Each row of numbers stands for one object and depends on some of the facts below. Use the named rows to name the rest.

Some rows with their names:
deder: [-1 1 -2 -3 3 -8 -7 1 5 0 -3 0 -2 0 1 2 -16 4 -3 5 -3 1 5 -3 -2 -5 -5 1 4 -3 6 0 2 -12 -3 -2 1]
mabesen: [0 0 -1 -3 -2 -10 2 -2 3 0 5 2 -3 2 2 2 -10 4 0 0 -4 0 1 2 0 3 -3 1 3 -1 3 -1 3 0 -4 -4 1]
skire: [1 2 -1 -1 -1 -15 2 -2 -2 -1 3 4 -2 3 3 0 -4 2 0 -2 2 -1 0 2 0 0 1 -2 3 1 3 6 -1 6 -2 -4 -1]
siskor: [-2 1 -4 2 -4 -11 2 -4 -2 -21 4 0 0 4 4 -1 -15 1 4 -7 2 -1 5 3 0 0 1 -4 3 1 1 -1 3 10 1 -5 -6]
skeklos: [2 3 -4 -2 -4 -8 0 -2 4 -1 -3 -1 -2 2 2 7 -6 3 1 4 -8 -2 2 -1 -1 4 -1 0 2 -4 3 -9 5 1 -2 -4 3]
pesko: [-2 4 -3 3 -8 -10 -2 -7 5 -3 2 1 -1 0 2 -3 6 0 4 -5 -2 1 -7 1 -1 2 -3 -1 -1 1 -11 -2 1 1 0 1 -4]
kalo: [3 0 1 -5 4 0 -4 -2 5 7 -1 1 -2 0 0 4 -3 4 3 -2 -6 -1 0 -1 -2 2 -1 0 1 1 -2 -2 1 -1 0 -3 2]
skeflo: [0 5 -5 -2 -2 -13 0 -1 7 -2 -1 0 -3 0 1 1 -3 3 -4 11 -3 2 4 -4 -4 4 -5 0 4 -5 1 -7 1 -15 -3 -1 -2]
troval: [-6 -1 -7 4 4 2 -21 -2 5 15 4 -10 -1 -1 1 -4 -1 4 -2 5 -6 3 5 -5 0 5 -9 -4 1 -7 3 -8 4 -9 -3 -3 9]
vufis: [5 -4 -1 4 -4 -2 -5 -5 10 -6 -5 -3 -3 -3 7 -3 -15 -9 -1 -4 3 5 2 2 -5 5 -5 4 -7 -2 2 -3 -2 -10 -8 6 -7]
ledri: [-2 -1 -6 2 4 0 -18 -2 0 3 7 -9 -2 1 2 -2 9 4 -2 8 -4 2 8 -1 0 10 -10 -2 4 -8 8 -2 4 -9 -7 -2 4]
nesta: [0 5 -8 5 -3 -7 -5 -2 1 -19 -9 -8 1 3 3 0 16 -5 2 2 2 1 5 -2 -3 -3 1 -2 2 -3 -7 -7 1 -3 -2 -1 -7]
fava: [0 -2 2 -4 -1 3 -4 -2 7 -1 1 4 -1 -2 2 0 -5 2 4 -4 1 -1 -2 0 -2 4 -6 1 -2 2 -3 0 0 -1 2 0 0]
bresi: [0 3 -4 -2 3 -10 -7 -1 1 0 -3 1 -1 0 2 -1 -4 3 -4 5 3 1 6 -3 -1 -5 -1 -2 1 -1 5 6 -1 -6 0 -4 -3]
drimam: [6 1 -1 1 -3 -6 5 1 -3 6 -5 6 -3 2 4 2 23 -5 2 3 7 -2 -3 -4 0 11 4 -2 -3 -2 -2 -1 -5 9 0 -7 1]
gupo: [1 2 -1 -4 -1 -6 0 -2 5 4 1 1 -3 1 1 3 -2 4 1 0 -5 0 0 -1 -1 4 -2 0 1 -1 -2 -4 2 0 -2 -3 -1]
zoge: [3 -5 0 5 1 -2 -9 -10 10 -1 -5 -3 0 -4 6 -4 -16 -6 3 -12 3 5 5 5 -5 -5 -1 1 -8 5 -2 2 0 -6 -6 9 -9]
sifluk: [5 -9 1 8 0 -2 -4 -4 12 -7 -7 -5 -3 -4 9 -2 -38 -13 -1 -9 5 7 8 1 -5 0 -1 4 -9 1 11 -3 -1 -6 -9 5 -6]

Some facts about the objects:
bapun {Θ=24, Φ=d}
bazom {Θ=24, Φ=a}
beflas {κ=plabik}
bilin {Θ=210, Φ=a}
brabil {Θ=210}
bramon {Θ=210, κ=skiste, Φ=c}
bresi {Θ=210, κ=grokluplan, Φ=h}
bridro {Θ=990, κ=refe, Φ=b}
dadro {Θ=98, κ=dilu, Φ=b}
daklom {Θ=98, Φ=b}
dapla {Θ=24, κ=mabesen, Φ=a}
deder {Θ=210, κ=nesta}
denar {Θ=139, κ=drito, Φ=f}
devan {Θ=990, κ=brabil, Φ=f}
dilu {Θ=662, κ=peplol, Φ=b}
dinek {Θ=24, κ=traklamol, Φ=a}
drator {Θ=0, Φ=a}
drimam {Θ=662, Φ=l}
drito {Θ=24, Φ=a}
droplobran {Θ=210, Φ=n}
drorime {Θ=990, Φ=e}
dufle {Θ=990}
fava {Θ=24, Φ=k}
flaki {Θ=24, Φ=i}
flaklen {Θ=662, Φ=b}
fligrok {κ=sagek}
flitris {Θ=210, κ=klestel, Φ=g}
fluflam {Θ=24, Φ=a}
gadem {Θ=98, κ=zeva}
gana {Θ=210, Φ=o}
graflu {Θ=0}
grastamom {Θ=98, Φ=f}
greris {Θ=210, κ=ledri, Φ=a}
grokluplan {Θ=139, κ=tuplo, Φ=n}
grubrar {Θ=662, κ=dinek, Φ=g}
gruplitril {Θ=24}
gugrer {Θ=98, Φ=l}
gupo {Θ=0}
kalo {Θ=24}
kelek {Θ=0, Φ=c}
kidru {κ=traska}
kiflum {Θ=990, Φ=b}
kiplu {Θ=662, κ=kelek, Φ=f}
klabi {Θ=990, κ=vufis, Φ=g}
kladu {Θ=210, κ=sigir, Φ=a}
klebrezi {Θ=210, Φ=a}
kleko {Θ=990, Φ=g}
klestafo {Θ=210, κ=grubrar, Φ=m}
klestel {Θ=210, Φ=c}
klinebris {Θ=210, κ=zoge}
kobril {Θ=98, κ=droplobran, Φ=b}
larobu {Θ=98}
ledri {Θ=98, κ=viplin}
lekol {Θ=0, Φ=g}
lidra {κ=ragripun}
lizudrim {Θ=24, Φ=m}
lufle {Θ=98, κ=zodron, Φ=a}
mabesen {Θ=98}
magan {Θ=210, Φ=k}
magron {Θ=210}
maskes {Θ=990, Φ=d}
mefi {Θ=210, Φ=h}
nagraros {Θ=210, Φ=n}
nebrun {Θ=662, Φ=m}
nefan {Θ=210, κ=flitris, Φ=g}
neskulo {κ=troval}
nesta {Θ=662, κ=lidra, Φ=c}
nubru {Θ=139, Φ=k}
pavis {Θ=0, Φ=o}
peka {Θ=98, κ=stodrum, Φ=d}
penin {κ=mefi}
peplol {Θ=990, Φ=n}
pesko {Θ=662, Φ=e}
plabik {Θ=990, κ=penin, Φ=n}
plebra {Θ=662, κ=neskulo, Φ=a}
plileta {Θ=210, Φ=b}
plogim {Θ=139, Φ=a}
ploklor {Θ=98, Φ=c}
podu {Θ=24, Φ=b}
rabri {Θ=139, Φ=g}
refe {Θ=24, κ=fligrok}
renil {Θ=24, κ=devan, Φ=a}
ridrem {Θ=98, Φ=a}
rubrudru {Θ=662, κ=bazom, Φ=d}
rukluga {Θ=139, Φ=j}
ruli {Θ=990, Φ=a}
sadom {Θ=210, Φ=e}
sagek {Θ=24, Φ=e}
sagrek {Θ=98, Φ=b}
sapel {Θ=139, Φ=n}
sifluk {Θ=210, κ=klinebris, Φ=m}
sigir {Θ=24, κ=skestun, Φ=l}
siskor {Θ=98, Φ=c}
skavo {Θ=210, Φ=l}
skeflo {κ=kidru}
skeklos {Θ=990, Φ=j}
skestun {Θ=990, Φ=h}
skire {Θ=98, Φ=h}
skogram {Θ=210, Φ=d}
skotor {Θ=24, Φ=o}
skuflen {Θ=210, κ=renil, Φ=c}
stigro {κ=dadro}
stilamik {Θ=0, Φ=k}
stiraku {Θ=662, κ=timoso}
stodrum {κ=tradar}
tidrim {Θ=0, Φ=d}
tiklal {Θ=210, κ=sagrek, Φ=d}
timoso {Θ=24, Φ=i}
tipivar {Θ=0, Φ=b}
tizo {Θ=210, Φ=j}
topleto {Θ=662, Φ=g}
topli {Θ=24, κ=beflas}
tozisti {Θ=98, Φ=i}
traska {Θ=24, κ=bridro, Φ=e}
traskur {Θ=662}
troplus {Θ=210, Φ=i}
troval {Θ=139, κ=kiflum, Φ=i}
trube {Θ=24, κ=stiraku, Φ=d}
tuplo {Θ=0, Φ=h}
vede {Θ=139, Φ=c}
viplin {Θ=210, κ=plebra, Φ=e}
vubin {Θ=24, Φ=g}
vufis {Θ=990, κ=sifluk, Φ=k}
vuriklon {Θ=990, κ=siskor}
zodron {Θ=210, κ=klebrezi, Φ=g}
zoge {Θ=24, κ=graflu, Φ=e}

Which object is each row?
No name comes twice in this set of rows, the named rows included.
[1 1 -2 2 -7 -1 2 -2 4 -7 -2 1 -2 1 3 1 5 -4 3 0 -2 -1 -4 -1 -2 10 -4 1 -1 -2 -7 -8 1 2 1 -1 -1] -> nebrun
[-3 -2 -3 -1 -1 -1 -5 1 5 -16 -2 -1 -1 -1 3 -1 -20 -1 -3 1 2 2 5 -2 -2 -3 -9 1 2 -3 5 -2 1 -7 0 -1 -2] -> klestafo
[-3 -1 1 0 -5 -5 -1 0 7 2 1 4 -3 -1 2 -1 -18 -1 0 -4 0 2 -4 -3 -1 2 -5 1 -2 -1 -2 -4 -1 -2 3 -2 2] -> nubru
[-2 7 -7 -5 -11 -12 -11 8 0 -23 -17 -10 1 1 -2 4 6 2 -5 3 -1 -2 -7 -9 -2 -24 -9 6 7 -11 -3 5 4 -6 -5 -2 -2] -> plabik
[6 -2 -1 -4 6 4 -4 2 -2 1 -8 2 -1 0 4 2 15 -3 -1 6 10 -2 7 -4 -1 3 -1 -2 -2 -1 5 5 -5 0 0 -4 -2] -> sigir
[4 -1 1 -1 -2 -6 0 -2 6 7 -1 1 -4 0 3 3 -8 -1 3 -2 -4 1 -2 1 -2 4 1 1 -3 0 1 -3 1 2 -5 0 -1] -> graflu
[3 5 -1 -13 12 -5 10 -4 11 -4 2 15 -1 2 -4 5 9 8 -3 20 -3 -2 18 -1 -4 6 -10 -3 8 5 -1 -10 0 -40 3 4 -6] -> refe
[1 1 -2 -2 1 -9 -2 -1 3 -4 2 0 -3 2 1 2 -5 3 -2 3 -3 1 4 0 -1 2 -5 1 5 -3 5 0 2 -9 -6 -1 -1] -> gadem
[-6 1 -10 7 1 4 -26 -4 2 11 5 -16 -2 -1 3 -5 14 6 -2 13 -5 3 5 -5 -2 18 -11 -5 3 -12 5 -10 2 -6 -6 -3 9] -> neskulo
[3 4 -3 0 -1 -5 -2 -1 6 3 -5 -3 -3 1 1 4 18 -1 0 9 -5 1 1 -4 -2 5 -3 1 2 -5 -4 -8 1 -13 -5 0 0] -> stiraku
[-7 0 -2 0 -4 -11 -5 -5 5 -7 4 2 0 -1 2 -5 -28 3 1 -9 1 1 -1 2 -1 -7 -4 -2 0 2 -2 4 2 0 3 -1 -4] -> sadom
[-1 5 -7 1 -2 -10 -7 -2 3 -9 -6 -7 0 2 1 4 -2 2 -1 6 -7 0 6 -2 -3 -6 -4 -1 4 -4 0 -5 6 -7 -4 0 -3] -> devan

Now the same objects, written a new way:
Known rows:
vufis: [8 4 2 2 5 18 1 1 0 3 -2 2 2 1 0 -4 -3 -1 0 7 -1 1 3 6 4 7 -3 2 5 -5 5]
vede: [4 1 -2 0 10 8 5 -2 2 -4 2 2 4 1 -1 5 0 -4 1 2 -1 1 3 7 4 2 1 5 2 -2 5]
magron: [6 1 -3 -1 9 -13 2 2 0 -3 2 4 0 -5 3 0 -1 -4 0 0 6 -3 -1 5 2 4 0 2 3 -1 7]
kleko: [8 5 -2 1 4 -13 3 18 0 3 -6 4 -7 -3 3 -5 -3 -3 -1 10 10 -2 4 7 3 7 0 -1 4 0 8]
lidra: [2 2 -2 -1 10 -9 -1 5 1 -2 1 4 -2 -3 2 -1 1 -3 -1 2 3 -3 0 5 3 5 0 1 3 -2 8]
droplobran: [9 1 -1 2 10 -2 4 -2 0 -2 -4 5 5 -3 -1 2 4 -7 -1 0 5 2 6 10 5 7 -2 2 1 -3 5]
bilin: [10 2 0 0 8 -4 5 -3 1 -2 -1 5 4 -8 0 -2 -1 -6 0 -1 0 -1 1 6 3 5 -1 3 3 -3 8]
skeklos: [8 5 1 1 7 1 1 4 -1 6 -2 6 0 -2 -1 -5 -3 -4 -2 11 0 -2 2 4 4 6 1 1 3 -3 10]
timoso: [6 1 -2 0 14 -13 5 -2 -2 -3 -1 5 2 -6 1 -1 5 -8 -2 -4 4 -3 4 8 3 7 -2 0 1 -3 8]
bapun: [11 0 -1 0 6 13 4 -6 0 -3 2 4 5 0 1 2 0 -2 2 0 2 -1 4 8 6 4 0 5 2 -2 4]
lufle: [10 4 1 -1 -1 11 7 1 -2 5 0 2 0 -2 0 -6 -6 -1 1 2 -7 -4 2 2 5 3 2 -1 8 -7 6]
gadem: [5 4 -1 -1 1 0 4 7 -2 3 3 2 -4 -1 2 -5 -5 2 0 3 0 -6 1 1 4 3 2 0 7 -4 6]
grastamom: [7 5 -1 -1 7 5 4 4 -3 5 2 4 -3 2 1 -4 0 -1 -1 5 0 -6 4 4 6 6 3 0 3 -4 8]
neskulo: [22 0 -2 -2 30 -32 0 18 -4 2 9 4 -5 8 4 -7 0 -11 2 4 -2 2 2 0 -5 7 -2 8 2 -7 4]
siskor: [2 3 -1 2 10 13 0 2 -3 5 3 3 1 7 -1 0 5 0 -2 1 2 -1 8 8 8 6 1 1 2 -7 3]
dinek: [11 1 0 -1 7 -3 8 -6 -1 -2 -1 4 4 -7 1 -1 0 -7 0 -2 -1 -2 2 6 3 5 0 2 3 -4 8]
fligrok: [-17 0 -3 8 -6 15 20 -21 2 -7 -4 3 -4 -8 -1 3 -2 5 -1 4 4 -5 -4 5 6 7 -2 -11 0 1 16]
greris: [32 -5 -5 -13 3 16 -17 14 -2 -2 -5 4 2 -10 -10 -6 -4 -7 -3 -1 -7 2 2 -3 2 2 1 11 10 -6 8]

Name these rows:
No name comes twice in this set of rows, the named rows included.
[6 4 1 1 7 7 -1 1 -1 4 -2 4 2 -3 1 -5 -2 -4 -2 6 -1 -1 1 4 3 6 -2 0 5 -6 8] -> ruli
[12 1 -1 1 5 0 6 0 1 -2 -4 4 4 -4 -1 1 0 -5 1 1 3 1 3 8 5 4 -1 3 3 -3 5] -> nagraros
[2 5 -1 1 -4 3 10 8 0 4 3 3 2 1 -6 -2 -3 2 0 3 -4 -1 2 0 5 0 4 1 8 -8 2] -> kobril
[25 0 -2 -5 26 -4 -5 14 -4 0 1 3 0 4 -3 -3 1 -13 0 0 -11 1 5 1 -1 5 0 8 5 -9 5] -> plebra
[6 2 -2 -1 3 -5 2 5 2 -2 2 3 -2 -5 3 -2 -6 -1 1 3 1 -3 -3 1 2 2 1 2 5 -1 7] -> stigro
[9 3 -4 -1 10 -17 11 12 1 -4 -6 3 -6 -5 0 1 -1 -9 0 4 7 -1 4 9 4 3 2 1 2 4 8] -> rabri
[25 2 -1 0 37 -39 13 11 -4 -1 9 2 -5 7 4 -5 0 -18 3 3 -6 3 3 3 -7 6 -2 7 0 -6 3] -> troval
[-15 11 3 -1 -7 -21 -3 3 9 1 1 4 6 -14 14 3 -4 1 2 1 9 -10 -5 12 7 -3 3 1 6 4 4] -> skeflo
[-14 -2 -4 9 -3 18 28 -27 -1 -9 -6 5 -1 -8 -4 6 2 2 -2 0 7 -3 1 8 8 9 -2 -12 -2 1 15] -> sagek
[8 3 -1 -2 13 -4 12 1 1 -2 -3 5 2 -5 -1 1 -1 -10 0 4 -3 -2 2 7 4 3 3 3 1 -1 11] -> rukluga
[13 5 -1 1 0 -10 9 16 1 3 -6 2 -8 -5 3 -5 -9 -1 1 11 7 -2 1 2 1 4 1 0 7 1 8] -> klabi
[-1 4 -3 0 12 0 1 4 -4 3 3 4 -4 3 2 -3 4 -3 -3 1 4 -5 5 6 6 8 0 -1 3 -5 7] -> mabesen

